Rows near named flat spaces through zero
gis-boza: [ -16 -168 -174   22   62  136 -105  -97   90    3   -4  -48  -50  139
  192   67   58    1  -64   64  -38   30   30   84   29   67   -8  -28
 -101  132]
bagip-pevop: [-188  106  201  105   56   -6  114 -129  223  220  -60  133  252 -138
 -132  384 -150   46 -138  189  108   40 -154  -71  -18   56    2  111
   49   56]
bagip-pevop: [-101  172   18  107  -85  -60   13  -51  -85  143   65   64  157   -8
 -126  131 -171  -15  -55  162  100   59   -6  118  147   11   58  -40
  -36   56]
suboz-sig: [-124 -133   -5   89  116  143  -36  -15   18  -92    9  -44   25  -38
  203  335 -215   79  -85  147  199   51   64   74  -91 -141  -26  -49
    8  182]
binav-delu: [ -70  426  -96   91 -214  -56  179  174 -327   48   60   79  -11  -65
 -339 -267   54   20  104 -155   18 -131   87    6  241   88  -76  278
  -72    7]
gis-boza: [ -43   68   40   55  -56  -67   -6   62  -50    6   -3  -22  100  -47
  -21   95 -147    8   -3   51  108   45   32   29   31  -96   49  -15
   14   83]
suboz-sig: [ 102 -385 -121 -203  183  -13    3  179  226  -10  -87   73 -249  -64
  113 -193  270  -52  -13 -214  -11  -61 -133 -185 -174   87 -122 -181
  107 -146]
gis-boza: [-154  174  -90  112  -68  -42   50  -94  -12  252   74  115  174    3
 -140  -25   14 -129 -129  147  117   37   30   19  137  265   36   59
  -90   96]
bagip-pevop: [ -45 -310  -54  -53  207  110   37  -75  294  111 -141  120 -141  -43
   84   40  251   27 -122  -94  -33 -117 -164 -148 -148  281 -214   98
  -11  -50]
suboz-sig: [ -80  224  120  -13   -9  -76  250  176  -35   78  -33  168    2 -235
 -308  -86   61   29   38 -155   74 -122  -95 -200  -20   63 -115  195
  111 -127]
binav-delu: [-162  344  -46   84  -12   42  234  215 -133  135  -93  186  -46 -118
 -338   24   70  131   60 -192   12 -162 -138  -74  183  129 -179  431
  -42   67]
gis-boza: [  46   -7   21  -62  -10 -123   43  208  -43   37  -71   87  -94  -87
 -141  -40   -5   58   70 -151    4  -56 -148  -16   51  -64  -73  -56
   68 -111]
gis-boza: [  93   -6  -92  -24    9  -57 -159  -45 -191   97  -20   44 -127  214
  -39  -92   52  -22   47  -41 -162   -5 -123  212  167  156   -8  -40
 -137  -67]
binav-delu: [  50  -66  228   24  -39  -54  -71 -128   49  -64   -9  -72  106  -26
   52  259 -249   97    0  142  -10   60  -34  100  -52 -243   60 -164
   66  -71]
suboz-sig: [ -29   11  161  -50  104 -131   71  113   78  135 -126  143   20 -132
 -154   80    5    1   -7  -86   46  -27 -220 -131  -73   79  -52   66
   92  -92]
gis-boza: [  18 -309  -53  -46  140   12 -102  -46  265  132 -166   53  -69   59
  119  150  100   40  -82  -27  -73   -9 -210   -1  -28  130  -85  -41
  -38   18]
suboz-sig: [ 149 -313  213  -55  114   18 -239 -414  204  -15  -54  -97   27  185
  243  193  -30    2  -68  178 -222   78 -105  114 -166   31   68 -177
  -29 -146]
binav-delu: [-215  234  -96  190 -151   98  132   85  -71  -75  126  -81  213 -134
   13  127 -208   16  -56  153  293   52  296  -15   68 -175   62  104
   -5  312]
gis-boza: [  93 -219 -123 -141  195  142  -24   34  165  -61 -135   -6 -248   99
  140 -159  353    6   41 -235 -213  -93 -101 -150 -123  177 -112  171
  -32  -25]
suboz-sig: [  24  364 -203  -42 -142   28  100  180  -30  -51   82 -104   84   83
  -85 -369  228 -150  130 -115 -118   70  192 -175  134   -7  215  222
  -27  181]
bagip-pevop: [ 192 -380 -217 -204  232  111 -119    2   88   52 -151  119 -468  220
   76 -192  408   71   58 -291 -362 -159 -318   62   31  271 -236  -32
  -95 -232]
bagip-pevop: [-280  659 -191  268 -258   82  178   30 -524  -33  370  -32  258  -34
 -181 -202 -183 -185  -29  227  349   72  508   86  214   52  161  205
 -118  307]
bagip-pevop: [-239  192  -27  201 -193 -182  119   51 -124  262  101  159  249 -213
 -244   74 -236  -67 -162  184  396   10   81   65  167  105  -35  -81
  -14   89]
bagip-pevop: [   8  109   65   75  -67   85  -44  -80  -60 -113   -5 -118   59   77
   48  189 -153  128   62   69  -92   26   50  121   69 -198   55   96
  -47   98]
suboz-sig: [-120  349   38  147  -85   -1   62   43 -449   -7  143   75   27  -23
 -205   99 -279   60   44   96  150  -16   67  225  178  -75  -18   48
  -47   16]
gis-boza: [-122   69  -97   89 -130   34   74   85  139  -30  101  -87  221 -107
   69  129 -166  -18  -64  170  215  123  197  -44   51 -243  139 -117
   60  238]
binav-delu: [ 137 -112  124  -51    3  -41 -143 -243   -7  -40   35  -70   -4  127
   93  -55    6  -54    0   82 -149   39    4   86  -79   35   67 -141
  -21 -161]
binav-delu: [ -35 -109  -17    7  -72  -83  -22   86  195  -62   56 -137  220 -114
  183   34 -128 -126  -79  141  245  165  203 -125 -121 -201  186 -226
  110  179]
gis-boza: [   7 -127  234  -32   75  -40  -10 -172  365   55 -115  -39  188  -63
   85  176   15  -28  -83   89  -43   64  -82 -187 -208   18   76   38
   84  -10]
binav-delu: [ 173 -347  -29 -243  213   10  -62  -22  381   39 -123   25 -162   79
  141 -162  359  -90   -3 -152 -242    8 -207 -208 -184  151    3 -106
   74 -167]
binav-delu: [  62 -128  -50  -56  -28   67   29   38   66 -169   64  -84  -78  -49
  113  -87   30   27   26  -31    6  -15  117  -48  -80 -172  -10 -144
   75  -48]
binav-delu: [-197  113   21  133 -148   66  193  -91  224   -9  162  -59  325 -227
   24   91 -121  -65 -156  249  281   77  292 -175  -81 -119   99  -35
   97  165]
suboz-sig: [ -77 -139  128  106  -14   78  -65 -292  192  -45   68 -116  224  -24
  218  305 -219    5 -153  314  124  111  144   48 -133 -120   89 -145
   17   99]
suboz-sig: [  13 -113  101  -62  226   27  -29  -12   25   73 -147  125 -149   29
  -24  142   63   71    4  -98  -98  -68 -269   -2  -77  145 -130  108
   -3 -105]
gis-boza: [ -67 -133   -5   53  -23  179  101   63   34 -263  109  -88  -43 -180
  156  224 -230  180  -16   86  198  -24  177   29  -95 -406  -81 -191
  127   39]
gis-boza: [  99 -251 -134 -103    2   46  -56   22  317  -98  -45 -153  -11   40
  243 -144  202  -67  -10  -62  -79   51   98 -168 -115  -52   77  -76
   31   88]
bagip-pevop: [ -76  131   50  103  -85    6    9 -127 -156  -30  163  -31  134  -22
   -4   39 -181  -56  -55  199  148   58  180   95    5  -42   74  -84
   -9   26]
suboz-sig: [ -61  -85   82  145 -125  -92  -60  -34  -36   36  -72  -21   94  -84
    3  265 -272  144  -61   90  147  -31   -4  162   70 -117  -92  -56
  -38   64]
suboz-sig: [ -32  269    1   57 -107  -28   58  -54 -145   87   64   48   67   37
 -187  -98   16  -30   26   22  -56  -17   21   46  144  101   31  125
  -63  -21]
binav-delu: [ -67  193  -43   83 -182  -61   23   -8   76   61   82  -81  275  -10
  -27    9  -95  -91  -36  159   85  134  157  -25  110  -91  202  -22
   -6  187]
binav-delu: [   9 -298  302 -167  218 -234  161   41  293  247 -182  320  -96 -333
 -220  -48  185  -38 -116 -177   92 -164 -381 -319 -309  306 -263  -88
  223 -439]
bagip-pevop: [  52  -60  178  -35   29  -56  -86  -75  131  -62    9 -103  158    6
  127  175 -164  -41  -10  153   14  155    9  -16 -124 -201  188 -173
   96   14]
bagip-pevop: [  46   31   19   13  -23   76  -75  -66    2 -143    8 -159   49  101
  141   49  -44   17   50   46  -86   65  109   27  -25 -137  112   57
  -29  111]
suboz-sig: [  50 -184  148  -20   26  -45  -43 -175  172   57  -85   18   12  -21
   26   86   20   44  -58   25  -79  -40 -112  -14  -93   66  -68  -45
   16 -138]
binav-delu: [ -42  192  -92   65 -184   88  139   75  -75 -148  126  -89   42  -81
  -43 -113  -27   48   54   -7   53  -32  238  -34   76 -187   17   59
   19   78]
gis-boza: [  15  333 -119   -9  -58   86   -2  -44  -47   -8  119  -91  121  202
  -21 -161  114 -141   77   66 -173  137  125  -18  135   21  261  143
  -74  153]
bagip-pevop: [  32 -205 -103   23   41   85 -182 -331   31   46   77  -48  -16  211
  208  -44   80 -108 -122  172  -73   46   79  150  -20  229   24 -129
 -145   -3]
bagip-pevop: [ 117 -182  -84 -104  113   45 -119  -53   68   21  -59   11 -167  169
   92  -50  158    2   27  -71 -206   -5 -142   61   15   93  -22  -65
  -53  -79]
[ -49  159 -120   78   44  161  -75 -243 -116  110   41   28  -11  260
   -8   13  103  -29  -27   94 -185    7  -15  164  161  272   19  215
 -212   92] : binav-delu
[ -47  224 -145 -114  -35   22  320  318  113  -33   80   65  -17 -214
 -182 -424  320 -136   63 -226   67  -55  124 -411  -60   38   19  154
  155   -7] : suboz-sig
[ -69  246   72   93 -109 -130    8   22 -185   97   49   36  162  -24
 -161   52 -183  -41    0   99  109   57   21   87  121   -9   86   16
  -21   48] : gis-boza
[-146  335  107  123 -190 -117  225   20 -225   61  147   99  158 -243
 -295 -171  -86  -72  -40   42  249  -81  179  -87   16   91  -49  104
   48  -77] : bagip-pevop
[  53  216  255  -33   26  -23   44  -16  -73  -86  -38  -31   51  -10
 -103   53  -53   42  116  -42 -130    7  -60  -66  -73 -105   76  179
   65  -81] : suboz-sig
[ -40  111  -13  -10   27   37   73   20  -44  -29   73    9   21  -30
  -22 -114   62  -88   -1    1   51   12   90  -96  -59   58   40   66
   26   15] : bagip-pevop
[  58  103  -24  -82   26 -109   94  203 -226   87  -96  185 -252  -43
 -285 -302  223   24  114 -330 -101 -201 -189  -51   74  241 -211  194
  -21 -219] : binav-delu
[-32 -65  32  19  66  16 -18  47  -6 -15 -62  12 -29 -29  38 149 -79  67
  -8 -10  55 -12 -57  25 -31 -45 -53  20   8  41] : suboz-sig
[  90 -106   12  -45  -64  -51  -99 -128  223  -21    0 -149  142   73
  160  -94   78 -122  -32   76  -79  110  105  -88  -81  -11  171  -87
    4   50] : gis-boza
[ -17  -52 -131  -19   44   -7  -63    5   37   75   36    8   24   75
   75  -66   62 -129  -55   55   46   81   26    1   15  111   78  -84
  -36   84] : bagip-pevop
[-157 -109  -71   65  -49  -48   86   83  271   98   16   11  208 -203
   63  100  -70  -76 -165  126  310   72  108 -157  -63  -32   32 -124
   82  180] : suboz-sig
[ 118 -209 -131  -96  151  178 -149  -25  126 -144  -94 -136 -167  218
  276    6  173   35   63  -94 -233   26  -28    6  -59  -23   28   68
  -70  104] : gis-boza
[ -30   88  -85   93  -78  118  -79 -147  -61  -74  111 -132  102  141
  130   76 -102  -13  -16  178  -17   95  182  141   86  -87  129  -10
  -95  170] : binav-delu
[-138  182   49  237 -265  -96  -10 -215 -183  109  137  -15  263  -46
 -101   90 -274  -19 -122  270  207   22  203  199  152   36   24  -46
 -104   75] : bagip-pevop

Rows near named flat spaces through zero (a row that begins with a name and a colon came from that space)
bifabpud: [ -40  184  254  192   37  110   55 -281 -118   62   84  -15  237  499
   99 -357  142 -111   46  193 -160 -107   -2  175  244 -221  203  287
 -243  115]
romzise: [ -16    7  -85  -80  -67 -130   25    5   35   41   28   83  209 -363
  -27  104 -234   57   -6  225   -1  -32  -83   33   65   11 -136 -207
   83  -94]
foppozi: [  26  -46  -44  -60  -43   42   44  117   33    7   25   79  -97  126
  -42  -52  -99   40   98  -24   90  147  -47 -109   58  -19   10  176
  -86  -78]
bollazof: [-125   58 -160 -262  -35   66  202 -156 -220 -171 -217   47   52   74
 -116 -131 -322    2 -211  237   30   93 -123  193  338 -147   97    8
 -113   30]
foppozi: [  91  -51  100   17   -6  -20   19   89   74   84   41  117   41   95
   20    7  -28   93  144  -86  103  104  -17  -96 -110   -8   50  103
   29  -67]
sebteto: [  11   49    8   61  -18   47 -145  160  -49   10   27 -135 -121  -15
  -38  164  190  -16  -33  -84  180   67  -91 -257 -227   -4   38   73
  358  -18]
sebteto: [-105   27   83  -83   -5  -10   71  -59   39   43  -96   -4   74  -57
   11  -63  -47   -5 -189  120  -44  -80   42   88  107 -127   86  -17
  -14    1]
bifabpud: [  89   23  -45  209  -25   10  -89  108   -8    4  171   76  -29   80
  113   -4  121   61  178  -54  -59   74   97 -126  -44   75  -38  -41
  -71  -38]
foppozi: [ 153   31 -234  242  -29  -87 -116  169  -81 -109  137   98  -12   94
  122  139  160  150  255 -170   73  160  103 -143 -204  219 -121 -186
  139   78]
romzise: [ -90   75   39   28  -19  -20  -45 -168    6   99   -3  -82  130 -106
    8  -94   -1 -112 -149  207  -77 -174  -13   65  219 -102    5  -36
   -4   31]
bollazof: [  48  -27  139   81   11  128  -44 -152  -42  109   56    1  -51  139
   10 -213  -29 -102   46    8  -86  -25   -6  -38  217  -98  127  129
 -282  -78]
romzise: [  71  -52  -14    0   46  110   37 -156  -69  -19  -41   42 -104  389
  -28 -214  -24  -58   90 -122   25   83  -18   53  193   -3   84  228
 -250   78]
bollazof: [ 113 -101   55   28   28 -137   82 -108   87   81  -94  185  138  181
   90 -114  -80  119  128 -177   74   16  148  112    7   35   81  -68
 -114  104]
romzise: [  17  -65   50   19   30   62  -55    2   51   20   86  -52 -118 -164
  -13   24   15  -78   30  -35 -154  -72   14  -10  -16   58  -73  -33
 -162 -101]
sebteto: [ -56  168 -297  -40  -36   45   25   96 -247 -294   72  -79   10   28
  -99  158   -1   -6   47  187   25  130 -217   31  -57   89 -187   18
  192   61]
bollazof: [ -90  -59   11 -153  -17  -37  131    4    6  -49 -197    1  -69  -50
  -14  -64 -144   36 -146  -45    9  -25  122   89   47  -86  130 -110
 -118   10]
bifabpud: [ -27   82  302  165   24   58  -97 -239  -14  183  117 -159  148  -14
   27 -167  102 -206   -2  156 -166 -260  -48   40  113 -156   97   83
 -121  -28]
foppozi: [  67 -130   19  -48   16   77   36   12   82   46   -8   64 -191  236
  -36 -148  -61  -20  119 -173   42   95   21  -52  103   12   43  232
 -258  -35]
romzise: [-221  210   48  -10 -132 -236   93 -190  -70   72  -94  -97  459 -235
   30 -132 -191  -51 -179  464  -14 -289    3  192  239 -266   80 -250
  101   97]
sebteto: [  70   16 -282  -11  -29  114   74  -26 -185 -198  115  119  -79  274
  -60 -131 -178   -6  243   81  -58  212 -125   52  260   98 -135  148
 -329  -11]
sebteto: [ -55   49  -61   -6  -40  130   29 -147 -135  -19    3    5  -44  150
  -21 -245 -125  -95  -57  177  -96   19  -30   32  399 -126   80  101
 -301  -32]
foppozi: [  78  128  -33  145   36  -71  -11 -186 -218 -132   82  -80  249  143
  -10   29   57  -56  235   44   -3  -68 -142  172 -134   94  -86  -58
   97  179]
bifabpud: [ -14    3  134  -94  106   68   48   10   -6  -78  -90  -95  -52  137
  -64  117  161  -15  -74 -144   61   10  -84   74 -282   13   51  168
  208   82]
bifabpud: [ -29   94  125  133   32  131   -4 -128 -123  -52  130 -101    6  149
   29 -157   95 -139   73  101 -240 -105   -9  102   88  -65   41   95
 -276   -7]
bollazof: [ -48  103  -58   77  -45   50  -15  -18 -145  -77   71  -65    5   38
    6  -70    3  -59   23  141  -79  -13  -25   -6  109  -52    8  -14
  -90   -7]
romzise: [ 144 -172   46   70   49  265  -90  225  127   55  185  171 -407   86
   61  -13  100   60  103 -234 -157  236  106 -259    6   97    1  189
 -335 -278]
bollazof: [ -15  133  -84   55  -62 -147   17   17  -78  -52   93   49  317 -225
   36  131  -84   81   69  256  -24  -34  -76   70  -65   21 -129 -230
  187    0]
foppozi: [ -20  129 -120  123   41  260    0 -141 -250 -199  146  -34 -122  358
   16 -208  106 -130   49  134 -270   63  -42  111  293    4  -26  186
 -373   36]
romzise: [  64   53  157  156  -30  -51 -101  -71  -11  176   81   14  201  -45
   60  -23   30    0   63   77   58  -57  -37 -107  -11  -87   87  -39
  126  -42]
romzise: [ -24   -1  138  -82   -8  -15   76   -1    5   58 -132   20   56  120
  -18  -48  -46   49  -73  -29  154   36  -16  -21  -41 -141  188   97
  107   14]
bifabpud: [-166  143 -268 -109 -100 -123  149   28 -163 -222  -74   50  198 -289
   17   64 -234  101 -155  348 -109  -15   35  194  143  -34  -93 -377
   13   21]
bifabpud: [ -14   46  -20  -17  -19   91  -30  -62 -159  -23  -60  -44  -39   45
  -43  -36  -36  -35 -102   55   69   58  -82  -71  104  -92  118   21
   56  -18]
foppozi: [  27   84 -288   76  -54 -103  -22  -53 -196 -152    3   33  121  -63
   29   52  -77   53   63   90   22   39    0   56   71  105 -109 -284
   69  107]
romzise: [-251  -44  209 -308  -40   38  172  -36  156  131 -215  -26  -14 -284
  -61 -141 -249  -50 -427  244 -106 -153   59  102  278 -308  189   17
 -175 -164]
bifabpud: [ -25   78  -25  144  -18   39 -120   70  -66  -72  221 -150  -39 -277
   10  116  104 -106   85  120 -225 -119  -29  -40  -99   79 -168 -146
  -49  -99]
bifabpud: [ 135  -89  146  193   46  -91 -170  189  212  138  136  -16  -58 -124
  101  209  284   61  163 -299   38  -45  126 -188 -431  164  -71  -76
  212  -27]
bifabpud: [  53 -195   53 -155   54 -168   87   92  294   85 -128  122   -1 -119
    4  126  -55  131   14 -252  104   -8  116   69 -226  124  -66  -59
   82   30]
bollazof: [  -3  -30  175  -53   24   81   62 -175  -31   74  -49   -3   26  107
  -39 -183 -116  -81  -17   40  -44  -48  -50   75  164 -135  147  131
 -217  -45]
bollazof: [ 35  14 -56  59   9 -17 -54  42  20  -9  75  19  19 -48  25  85  72  23
  44  -3 -18  15  -7 -27 -65  85 -99 -38  81   5]
bifabpud: [-221   18  138 -284  -28 -144  234 -362  -28   79 -422  -67  260  -38
  -69 -263 -321  -70 -386  204   86 -245   41  332  346 -321  286 -107
  -55  163]
sebteto: [  15   14  -71   10   74   56   56  -35  -92 -190   48   46   -1  -65
   40   79   26   33   15   11 -244    3   45  198  -67  131 -113 -165
 -149    5]
foppozi: [ -11  -98   77 -128   25  -63  182 -136   58   -2 -133   80   57   84
   -9 -168 -204   12   34  -53  -53  -61   87  229  108  -40   70  -11
 -302   44]
foppozi: [ 193   98  -93  385   82   45 -136  -61 -187 -164  254  -22   11  407
  126   -1  354  -24  392 -196 -115   45   37   35 -199  247 -128   22
  -64  191]
romzise: [  40  -31 -332   95   48  105  -48   17  -41 -211  131   40 -257  103
   52  -20  116  -31   92  -91 -255   69  129   86  150  263 -255  -57
 -330   63]
foppozi: [  47  165 -262  223  -83  -75 -129  129 -128  -97  218   14  126  -15
   66  132  118   58  187  145   33   86  -59 -128  -57  128 -201 -117
  222   48]
sebteto: [ -53  -96   67 -165   32   57   71   22   96   26 -150    4 -156   23
  -44  -35  -38    2 -167 -103   31   20   50   12   29  -59   99   96
  -56  -25]
sebteto: [-119   26  177 -134  -52  -97  178 -153  107  150 -113   14  231  157
  -40 -270 -206  -53  -38  195   69 -127  -35  155  251 -244  138  213
 -136   52]
bifabpud: [ -70  138   64   54  -18   42   10 -143 -139   -7   29  -48  168    6
   17  -93  -14  -64  -77  241 -102  -82  -61   83  149 -133   69  -18
  -29    3]
foppozi: [-105  -11   77 -277  -78  -18  129  244   52   13 -128   20    1 -200
 -122  145 -209  108 -148  108  212  122 -141 -131 -144 -167  103   79
  261 -171]
foppozi: [ 118  191    6  316   20   84 -167   80 -194  -65  255   29  137  109
  125  162  307   76  146   63  -44  120  -76 -147 -236   71  -33  -30
  278  -12]
romzise: [ -22   -9  -21    5   15  -17  -84  -46   65   56   46  -39   29 -299
    2   96   18  -50 -106   91 -111 -114   -7   19   36   55 -125 -145
   52  -46]
bollazof: [ -34 -179   85 -140  114  128   93  123  192  -70  -85    5 -367   58
    6    2  109    7 -107 -298 -173   14  202   83 -121   82   14  104
 -279  -40]
sebteto: [ -32   44  190   -4    2   60   81  -95   10   83   28   47  125  148
   16 -173  -55  -27    1  142  -73  -30  -35   70  140 -161  119  176
 -161  -50]
sebteto: [ -19   48  124   88   19  142  -93 -199 -120   46   82 -178  -47   18
  -48 -144   39 -223   -6   97 -140 -144  -96    4  168  -89   56   96
 -188  -40]
sebteto: [ -41  -78  167 -133  -33  -36   84  -43  171  199 -110   24   22  133
  -57 -187 -141  -34  -34   -2  153  -31  -21  -29  156 -173  143  256
  -75  -19]
bollazof: [  32  -38   58  -65  -24  -87   22   83  110  104  -32   79   96  -42
  -18   73  -64   89   24  -18  172   57  -52  -80 -103  -24   17   50
  194  -34]
bollazof: [ -71   71 -323  -29   -6   23   26   39 -151 -258  -51  -29 -114   37
   -3   60   43   20  -95   28  -55   72   47   91   65  114 -120 -130
   11  126]
sebteto: [  12   43 -111   13    3  -42   12   95  -46 -121   27   29   40  -43
   19  144   45   82   38   -1    4   62   -6   25 -155   97  -96 -103
  141   36]
romzise: [ -29  -15 -117 -198  -26 -100   96  -78   -5  -27  -98   34  149 -138
 -118   51 -253   10  -28  138  110    3 -162  118   87   11 -102  -33
  101   28]
bollazof: [-121  -62  -63 -135  -51  -96   -1  373  172  -44 -104  -86 -221 -343
  -13  264   69   99 -184 -131   97    6  143 -161 -312   36  -38 -169
  271  -63]
[ -34  177 -194  148  -19  -67  -27 -142 -196 -163  152   -4  272 -247
   77   65  -21  -18   30  323 -279 -125  -12  218  108   98 -218 -365
  -46   51] : sebteto
[  22  -42   47   61  -18 -120 -124  154  201  146   50  -54  -10 -179
   24  159  144   19   21 -108  118  -65   40 -169 -222   65  -79  -30
  273   -7] : foppozi
[ -76  -79   58 -227  -34   84   89  -19   52   96 -146   81  -72 -107
  -73  -99 -250   11 -231  110   35   59  -34  -37  260 -177  143   73
 -117 -160] : foppozi
[-122  -15   73 -126  -28 -256   62  -62  209  143 -175  -70  214 -218
  -15   27  -66   -7 -163   59  123 -231   58  127  -30  -70  -12 -116
  224  129] : bifabpud
[  11   15 -229  -13  -34  154   22  143  -23 -105  116   94 -211  333
  -34 -102    6   11  114   26   11  244  -63 -108  207   50  -99  324
 -179  -31] : romzise
[  42  -11    0   13   13   30  -66  -59  -64   34  -49   21    2  -81
    9   45   -4   20  -95  -20   42   31  -13  -59   18   -8   64 -104
  103  -25] : foppozi
[ 184 -160  120    4   64   48 -121  239  177  102  104   16 -203    2
  -61  239  151   51  202 -343  190  153 -108 -275 -424  161  -67  217
  240 -121] : sebteto
[   9  -53  236  -20   88  -32  124 -134  157   80  -19   62  129  167
   49 -132   23   -8   56  -60 -121 -119   80  230  -23  -27   42  127
 -203   62] : bifabpud
[  63  142    7  284   47  115 -173  230  -85 -135  279 -143 -124  183
   66  198  468  -21  201 -119  -64   67  -37 -174 -412  150 -115  138
  228   32] : bifabpud
[-102    2 -135  -82  -48 -276   58  -27   83  -15 -176  -53  154 -220
    9   65  -81   37 -110   20   97 -166  120  147  -29   34  -75 -293
  178  182] : sebteto
[  21   30    0   63    5 -108   -5  -18   28    2   62   29  173 -138
   50   81   11   38   67   57  -62  -76   19   84  -95   67 -101 -157
   65   27] : sebteto
[ 102  -53   82  172   55   76  -67   90   35   -7   76  -32 -218  354
   69  -64  263  -10  193 -326   12   61  126 -109 -183   79   68  183
 -110   62] : bifabpud
[  49   45  -34  102   26  218  -74   33 -185 -125  121  -74 -217  218
  -27  -33  130  -79   97  -58  -70  120  -80 -108   -4   28   24  168
 -121  -48] : bifabpud
[ -40   34   14  -48   12  -23   77 -255 -140  -44 -107  -24  152  -33
  -20 -114 -156  -60  -75  124  -79 -113  -19  216  177  -71   67 -141
 -134   68] : bollazof
[  64  -16  237   54   65  128   61 -223  -64   90  -57   89   44  393
   55 -276    3  -19   12  -66  -34   28   39   76  170 -152  270  201
 -255   21] : bifabpud
[ -45   10 -133  -51  -19  -86   78  102    1 -123  -63   43    7  -58
   31   78  -25  100  -32  -13   -3   32   97   73  -78   58  -54 -157
   42   57] : bollazof
[  -1   58  133   88   -8   39  -56  -20  -16   90   31  -67   25  156
   10  -70  114  -51   11    4   71  -20  -38  -96  -13 -103  114  159
   81   14] : romzise
[  49   47  206  149   29    2  -43 -105   56  156   95   43  179  134
   87  -96  115  -12   61   44  -44  -68   10    7   15  -71   72  104
   -4    8] : bifabpud
[ -17  -37  136  -68   22  -64   81 -142  105  108  -30   74  186 -122
   14  -67 -136   -1  -40  107  -95 -120   12  165   99  -56    4  -49
 -118  -30] : bifabpud
[-201   77 -110 -168  -96 -125  201 -219  -67  -33 -198    9  214  -34
  -25 -262 -329  -41 -192  329  -44 -144   50  273  457 -200   71 -128
 -226  105] : bifabpud
